Here is a tiny trained network, its code and every weight. The questions are about switching its units off for an input and a target symbol, where a switched-off unit gives its printed mean instead of its output.

import numpy as np


def w(rows, s, z=0):
    codes = np.array(rows[::2]) - 128.0
    scale = np.full(codes.shape[1], s)
    scale[-1] = z or s
    return codes * scale


def norm(h):
    return h / np.sqrt((h * h).mean(-1, keepdims=True) + 1e-5)


def f(y):
    return y / 2 * (1 + np.tanh(0.7978845608 * (y + 0.044715 * y**3)))


def softmax(a):
    e = np.exp(a - a.max(-1, keepdims=True))
    return e / e.sum(-1, keepdims=True)


def log_softmax(a):
    a = a - a.max(-1, keepdims=True)
    return a - np.log(np.exp(a).sum(-1, keepdims=True))


def net(x, mask):
    ids = ['ΓΠΣαβδεζηλξτφψω'.index(c) for c in x.split()]
    T = len(ids)
    res = E[ids] + P[:T]
    u = 0
    for l in range(3):
        q, k, v = (norm(res) @ M[l].T for M in (Q, K, V))
        z = softmax(np.where(np.tri(T) > 0, q @ k.T / 2**0.5, -1e9)) @ v
        res = res + np.where(mask[u], z, O[l][:, -1]) @ O[l][:, :-1]
        u += 1
        y = f(norm(res) @ A[l][:, :-1].T + A[l][:, -1])
        res = res + np.where(mask[u : u + 4], y, B[l][:, -1]) @ B[l][:, :-1]
        u += 4
    return log_softmax(norm(res)[-1] @ U[:, :-1].T + U[:, -1])


Q, K, V, O, A, B = {}, {}, {}, {}, {}, {}
E = w([
[116,47,152,24],'Γ',
[71,30,83,7],'Π',
[103,175,117,106],'Σ',
[91,91,86,120],'α',
[226,227,81,171],'β',
[217,223,203,166],'δ',
[190,217,140,131],'ε',
[132,64,144,120],'ζ',
[55,147,78,89],'η',
[181,184,107,135],'λ',
[228,230,77,160],'ξ',
[139,161,151,150],'τ',
[178,160,94,139],'φ',
[124,114,175,140],'ψ',
[136,97,172,49],'ω',
],0.019)
P = w([
[147,132,154,130],'0',
[134,134,130,144],'1',
[73,109,128,85],'2',
[128,134,118,151],'3',
[76,112,123,73],'4',
[119,141,94,163],'5',
[248,93,149,136],'6',
[124,145,100,160],'7',
],0.017)
Q[0] = w([
[84,168,81,42],'L0H0',
[212,254,200,131],'L0H0',
],0.0095)
K[0] = w([
[153,74,182,2],'L0H0',
[177,234,133,58],'L0H0',
],0.0058)
V[0] = w([
[88,140,147,83],'L0H0',
[48,151,254,59],'L0H0',
],0.0036)
O[0] = w([
[3,148,21,36,150],'L0H0',
[253,159,82,69,248],'L0H0',
],0.0042,0.0011)
A[0] = w([
[7,96,101,91,90],'L0N0',
[68,85,107,137,253],'L0N1',
[174,74,109,9,220],'L0N2',
[139,84,113,134,64],'L0N3',
],0.013,0.0041)
B[0] = w([
[247,151,149,122,226],'L0N0',
[81,52,134,141,216],'L0N1',
[180,178,215,65,255],'L0N2',
[86,133,102,69,138],'L0N3',
],0.011,0.008)
Q[1] = w([
[12,154,96,141],'L1H0',
[89,136,157,75],'L1H0',
],0.011)
K[1] = w([
[152,181,254,112],'L1H0',
[162,94,194,125],'L1H0',
],0.014)
V[1] = w([
[73,124,84,131],'L1H0',
[255,126,38,121],'L1H0',
],0.0075)
O[1] = w([
[58,88,23,237,12],'L1H0',
[190,170,21,2,252],'L1H0',
],0.0099,0.004)
A[1] = w([
[254,201,78,243,66],'L1N0',
[80,122,220,102,149],'L1N1',
[79,105,117,32,250],'L1N2',
[141,190,112,95,254],'L1N3',
],0.0095,0.0022)
B[1] = w([
[2,207,187,78,204],'L1N0',
[183,162,36,169,222],'L1N1',
[129,55,182,252,232],'L1N2',
[64,30,125,93,253],'L1N3',
],0.0085,0.0049)
Q[2] = w([
[215,142,250,65],'L2H0',
[147,122,86,125],'L2H0',
],0.013)
K[2] = w([
[2,95,1,211],'L2H0',
[207,94,134,139],'L2H0',
],0.0085)
V[2] = w([
[30,198,183,67],'L2H0',
[254,235,76,174],'L2H0',
],0.0076)
O[2] = w([
[9,155,100,61,250],'L2H0',
[162,251,87,182,217],'L2H0',
],0.014,0.0012)
A[2] = w([
[49,103,64,128,228],'L2N0',
[155,67,250,115,171],'L2N1',
[136,77,27,160,254],'L2N2',
[92,210,102,100,230],'L2N3',
],0.013,0.0031)
B[2] = w([
[231,57,97,172,151],'L2N0',
[16,86,94,254,255],'L2N1',
[185,168,218,130,149],'L2N2',
[125,30,108,215,196],'L2N3',
],0.0087,0.0098)
U = w([
[144,132,200,97,33],'Γ',
[164,98,170,80,82],'Π',
[76,42,85,77,3],'Σ',
[221,114,121,154,9],'α',
[117,179,86,101,164],'β',
[94,221,192,108,229],'δ',
[71,175,129,71,86],'ε',
[99,87,164,218,206],'ζ',
[248,138,71,52,108],'η',
[97,127,76,79,67],'λ',
[124,183,80,94,174],'ξ',
[12,122,148,78,72],'τ',
[148,90,41,83,66],'φ',
[215,211,150,202,125],'ψ',
[139,174,237,93,73],'ω',
],0.017,0.0064)

Each question gives the input, a string of symbols that net reads in full, and the target symbol t.
The units are the heads (2 rows each of Q, K, V and O) and the neurons (one row each of A and B). Each row of codes is followed by its name. A weight is (code - 128) times the scale printed after its matrix; where a second scale follows, it is the last column's (O, A, B and U).
mask holds one flag per unit, layer by layer, with each layer's heads first. A switched-off unit (its flag False) gives its mean, the last column of its rows in O or B, instead of its output. The means were averaged over made-up inputs and are rounded, as every weight is.
A unit's drop is (log p(t) with every unit on - log p(t) with that unit switched off) / (log p(t) with every unit on - log p(t) with every unit switched off).
The circuit of an input: a set's keep is (log p(t) with only the set's units on - log p(t) with every unit switched off) / (log p(t) with every unit on - log p(t) with every unit switched off). Starting from the 12 units with the biggest drops (on a tie, the unit counted first), units are removed one at a time, each time the one whose removal leaves the highest keep (on an exact tie, the one counted first), for as long as the keep stays at least 0.8.
units of the circuit, in order: the units of the circuit, biggest drop first
k most important neurons: the k neurons with the biggest drops, biggest first
top k neurons in layer l: the k neurons of layer l with the biggest drops, biggest first
input ζ ψ δ ζ ζ ζ δ, target ζ: units of the circuit, in order : [L2H0, L2N1, L0N0]
input δ ζ Σ δ ζ ω η, target ω: units of the circuit, in order : [L0N2]
input ζ τ ζ ψ, target ψ: 3 most important neurons : [L0N0, L1N1, L1N3]
input ζ ε ζ τ δ, target τ: 3 most important neurons : [L0N2, L0N0, L0N1]
input ζ ζ η δ η η ζ φ, target φ: units of the circuit, in order : [L0N0, L0N2, L1H0]
input Σ Π ζ ζ δ, target ζ: 2 most important neurons : [L0N1, L0N0]
input ζ ζ ζ ψ τ, target ψ: 3 most important neurons : [L0N0, L1N1, L0N2]
input ξ ζ η ζ η, target ζ: top 2 neurons in layer 0 : [L0N1, L0N0]
input ψ δ ε ζ η η δ, target η: 3 most important neurons : [L0N0, L0N2, L2N1]
input ξ ζ η η ψ, target η: 3 most important neurons : [L0N0, L0N2, L1N3]
input η ζ η ξ, target ξ: units of the circuit, in order : [L0N2, L1N0, L1H0]
input η ζ τ ζ τ, target ζ: 2 most important neurons : [L2N1, L0N1]
input τ τ η Γ Π τ ξ, target τ: units of the circuit, in order : [L1N0, L2H0, L0N2]
input β ζ ζ ζ α ψ α, target ψ: 3 most important neurons : [L0N0, L1N1, L0N2]
input η ψ ζ, target ψ: 2 most important neurons : [L0N0, L0N2]
input τ Σ δ ω ψ η, target η: 4 most important neurons : [L0N1, L0N0, L2N1, L2N2]
input η τ Σ δ τ Σ, target Σ: 3 most important neurons : [L1N1, L0N2, L1N3]
input ζ ψ η Γ η ζ η, target ζ: units of the circuit, in order : [L1H0]
input Σ ζ ψ ψ ζ, target ψ: 3 most important neurons : [L0N0, L1N1, L0N2]
input η ε ζ η ε, target η: units of the circuit, in order : [L2N1, L1N0]
input ε Σ Σ ψ δ ζ ψ, target ζ: units of the circuit, in order : [L2N1]
input ψ Π ζ η ω, target η: units of the circuit, in order : [L0N0, L0N2, L1H0, L0N1]
input η φ Π η ω η δ, target η: top 2 neurons in layer 1 : [L1N3, L1N2]
